Below are the code and all the weights of a small trained network. Each question names an input and a class and asks about switching units off, where a switched-off unit gives its printed mean instead of its output.

import numpy as np


def w(rows, s, z=0):
    codes = np.array(rows[::2]) - 128.0
    scale = np.full(codes.shape[1], s)
    scale[-1] = z or s
    return codes * scale


def norm(h):
    return h / np.sqrt((h * h).mean(-1, keepdims=True) + 1e-5)


def f(y):
    return y / 2 * (1 + np.tanh(0.7978845608 * (y + 0.044715 * y**3)))


def log_softmax(a):
    a = a - a.max(-1, keepdims=True)
    return a - np.log(np.exp(a).sum(-1, keepdims=True))


def net(x, mask):
    res = np.array(x, float).reshape(1, 7) / 4 @ E
    u = 0
    for l in range(4):
        y = f(norm(res) @ A[l][:, :-1].T + A[l][:, -1])
        res = res + np.where(mask[u : u + 9], y, B[l][:, -1]) @ B[l][:, :-1]
        u += 9
    return log_softmax(norm(res)[-1] @ U[:, :-1].T + U[:, -1])


A, B = {}, {}
E = w([
[111,191,142,253,164,80,67,138,236],'x0',
[121,132,125,121,133,141,114,105,134],'x1',
[130,186,46,74,55,221,101,231,219],'x2',
[127,122,119,128,118,115,131,130,131],'x3',
[17,51,213,185,32,182,170,124,158],'x4',
[129,133,130,126,132,139,125,117,133],'x5',
[193,64,34,247,105,195,77,123,45],'x6',
],0.005)
A[0] = w([
[135,181,87,81,62,201,95,221,156,89],'L0N1',
[165,67,174,49,67,170,139,127,64,32],'L0N2',
[59,166,123,199,159,87,40,169,169,29],'L0N3',
[173,74,147,3,64,145,115,122,39,2],'L0N4',
[112,118,106,165,191,132,181,127,135,75],'L0N5',
[118,111,76,196,99,171,127,103,99,32],'L0N6',
[137,76,163,154,190,64,128,62,128,62],'L0N7',
[104,146,153,142,142,135,103,167,87,98],'L0N8',
[96,107,157,151,162,62,166,35,32,33],'L0N9',
],0.0054,0.0027)
B[0] = w([
[199,160,204,123,5,85,90,29,66,254],'L0N1',
[57,179,65,167,168,114,164,82,80,173],'L0N2',
[135,171,127,185,108,114,206,71,168,202],'L0N3',
[43,197,37,161,165,144,254,95,73,196],'L0N4',
[144,152,152,120,110,151,140,131,131,119],'L0N5',
[150,56,153,62,208,134,105,151,201,145],'L0N6',
[180,205,176,126,54,179,85,179,129,183],'L0N7',
[134,109,119,109,111,119,142,82,170,119],'L0N8',
[160,194,187,106,2,152,44,140,72,211],'L0N9',
],0.0057,0.0037)
A[1] = w([
[203,209,77,76,211,99,89,183,92,39],'L1N1',
[83,155,138,79,129,29,153,123,143,55],'L1N2',
[107,195,61,101,34,199,120,199,163,6],'L1N3',
[139,65,172,152,148,24,130,57,72,86],'L1N4',
[93,179,190,57,131,96,171,91,160,57],'L1N5',
[142,138,137,235,130,86,143,110,206,96],'L1N6',
[59,128,172,49,161,92,146,145,169,85],'L1N7',
[2,80,189,161,73,216,143,184,142,38],'L1N8',
[189,42,42,227,127,174,111,82,83,91],'L1N9',
],0.0064,0.0023)
B[1] = w([
[117,2,140,180,118,68,156,55,179,230],'L1N1',
[106,95,137,121,131,179,121,188,143,172],'L1N2',
[149,169,213,99,95,74,84,116,62,191],'L1N3',
[121,182,148,69,68,120,80,139,147,161],'L1N4',
[146,77,126,131,109,198,111,200,131,222],'L1N5',
[115,185,77,122,145,125,159,159,63,251],'L1N6',
[147,72,103,132,193,192,81,155,110,168],'L1N7',
[214,67,62,131,182,28,147,47,149,214],'L1N8',
[77,107,183,61,131,170,118,218,184,252],'L1N9',
],0.0078,0.0038)
A[2] = w([
[136,129,169,73,168,183,128,165,160,1],'L2N1',
[134,66,110,139,126,202,90,234,108,43],'L2N2',
[176,147,170,99,87,101,66,151,72,45],'L2N3',
[134,6,82,97,177,1,128,2,177,71],'L2N4',
[175,179,123,213,98,86,74,166,154,60],'L2N5',
[43,120,124,106,119,157,39,90,163,96],'L2N6',
[154,212,230,147,29,160,81,75,65,98],'L2N7',
[82,245,105,250,183,144,143,134,170,27],'L2N8',
[180,178,110,176,83,23,188,13,72,98],'L2N9',
],0.0052,0.003)
B[2] = w([
[109,81,138,122,154,129,148,164,154,122],'L2N1',
[108,103,138,94,195,148,102,153,163,152],'L2N2',
[120,124,154,93,139,108,85,131,129,170],'L2N3',
[183,107,140,253,138,146,166,57,162,211],'L2N4',
[80,114,155,59,140,136,174,113,79,180],'L2N5',
[163,120,122,128,129,107,162,173,109,122],'L2N6',
[170,170,150,52,77,51,82,124,147,254],'L2N7',
[77,151,39,130,126,149,185,142,63,178],'L2N8',
[126,88,135,106,173,183,113,200,151,227],'L2N9',
],0.0073,0.0051)
A[3] = w([
[94,54,142,57,204,162,91,253,168,73],'L3N1',
[93,54,128,103,180,204,31,244,152,52],'L3N2',
[44,203,55,117,134,211,234,86,16,80],'L3N3',
[81,138,57,59,149,188,184,63,51,87],'L3N4',
[191,77,141,216,140,113,135,88,125,5],'L3N5',
[126,132,192,138,231,241,146,210,165,16],'L3N6',
[67,253,125,239,165,98,121,188,149,88],'L3N7',
[100,85,168,150,107,127,170,79,166,24],'L3N8',
[37,217,45,101,128,162,229,119,82,82],'L3N9',
],0.0054,0.0024)
B[3] = w([
[103,116,128,138,196,194,101,154,161,198],'L3N1',
[70,122,158,90,178,227,142,137,170,191],'L3N2',
[95,230,2,166,136,95,132,182,121,254],'L3N3',
[109,194,137,170,163,117,158,190,133,190],'L3N4',
[159,104,84,118,144,139,192,103,175,174],'L3N5',
[111,131,138,103,107,186,96,144,126,166],'L3N6',
[94,170,69,91,118,154,175,123,54,191],'L3N7',
[180,131,98,153,136,121,147,136,147,130],'L3N8',
[77,210,87,195,147,114,205,100,112,236],'L3N9',
],0.0079,0.0039)
U = w([
[172,179,193,45,17,43,28,136,99,120],'0',
[69,227,14,147,140,117,215,167,83,209],'1',
[203,20,109,201,143,100,173,45,193,174],'2',
[77,86,155,75,198,250,91,229,189,5],'3',
],0.012,0.0013)

Each question gives the input, the list of numbers given to net, and the class t.
The units are the neurons (one row each of A and B). Each row of codes is followed by its name. A weight is (code - 128) times the scale printed after its matrix; where a second scale follows, it is the last column's (A, B and U).
mask holds one flag per neuron, layer by layer. A switched-off neuron (its flag False) gives its mean, the last column of its row in B, instead of its output. The means were averaged over made-up inputs and are rounded, as every weight is.
A unit's drop is (log p(t) with every unit on - log p(t) with that unit switched off) / (log p(t) with every unit on - log p(t) with every unit switched off).
The circuit of an input: a set's keep is (log p(t) with only the set's units on - log p(t) with every unit switched off) / (log p(t) with every unit on - log p(t) with every unit switched off). Starting from the 12 units with the biggest drops (on a tie, the unit counted first), units are removed one at a time, each time the one whose removal leaves the highest keep (on an exact tie, the one counted first), for as long as the keep stays at least 0.8.
circuit, biggest first: the units of the circuit, biggest drop first
most important unit: the unit with the biggest drop
k most important neurons: the k neurons with the biggest drops, biggest first
top k neurons in layer l: the k neurons of layer l with the biggest drops, biggest first
drop when u is switched off: that unit's drop, to one decimal
input [-8,5,-8,7,-4,-3,2], class 0: most important unit -> L0N9
input [-2,2,4,-3,7,6,7], class 2: top 2 neurons in layer 2 -> [L2N4 L2N9]
input [1,-2,2,-7,5,-2,-5], class 2: 3 most important neurons -> [L1N8 L2N4 L1N9]
input [-4,-4,8,-2,3,6,-7], class 0: 2 most important neurons -> [L0N1 L1N3]
input [1,7,0,-2,-6,1,-6], class 2: 4 most important neurons -> [L1N1 L2N4 L1N9 L2N9]
input [2,8,-4,0,5,8,-7], class 3: top 3 neurons in layer 1 -> [L1N5 L1N7 L1N1]
input [5,4,8,2,8,-2,8], class 0: circuit, biggest first -> [L1N3 L0N1]
input [5,-4,4,1,7,-1,8], class 3: 4 most important neurons -> [L1N9 L1N1 L1N6 L2N2]
input [-4,-5,5,3,-7,3,8], class 3: 3 most important neurons -> [L1N9 L1N8 L2N2]
input [-7,3,-8,-2,8,-2,4], class 0: 2 most important neurons -> [L0N9 L1N4]
input [-8,-1,6,6,5,7,-8], class 1: 2 most important neurons -> [L0N4 L0N2]
input [-8,4,7,6,6,3,-4], class 1: top 2 neurons in layer 3 -> [L3N4 L3N3]
input [-1,7,-1,1,7,-8,6], class 2: 2 most important neurons -> [L1N8 L2N4]
input [-1,-5,4,-6,0,-4,5], class 3: circuit, biggest first -> [L1N9]
input [-2,6,-3,6,-2,-6,5], class 3: 2 most important neurons -> [L1N9 L0N1]
input [-4,-6,-4,7,5,-5,2], class 2: 2 most important neurons -> [L1N8 L0N1]
input [2,-4,3,-6,-5,6,-7], class 3: 2 most important neurons -> [L1N5 L1N2]
input [-5,0,5,3,-6,-4,8], class 3: 2 most important neurons -> [L1N9 L1N8]
input [-6,-6,-8,-3,4,4,8], class 0: top 2 neurons in layer 1 -> [L1N4 L1N5]
input [6,2,2,-7,-8,1,6], class 2: circuit, biggest first -> [L1N1]
input [5,2,1,3,-7,1,4], class 2: drop when L1N1 is switched off -> 2.1
input [5,-4,6,7,-8,0,2], class 2: drop when L1N1 is switched off -> 1.5
input [3,5,1,5,8,8,7], class 2: drop when L2N3 is switched off -> 0.0
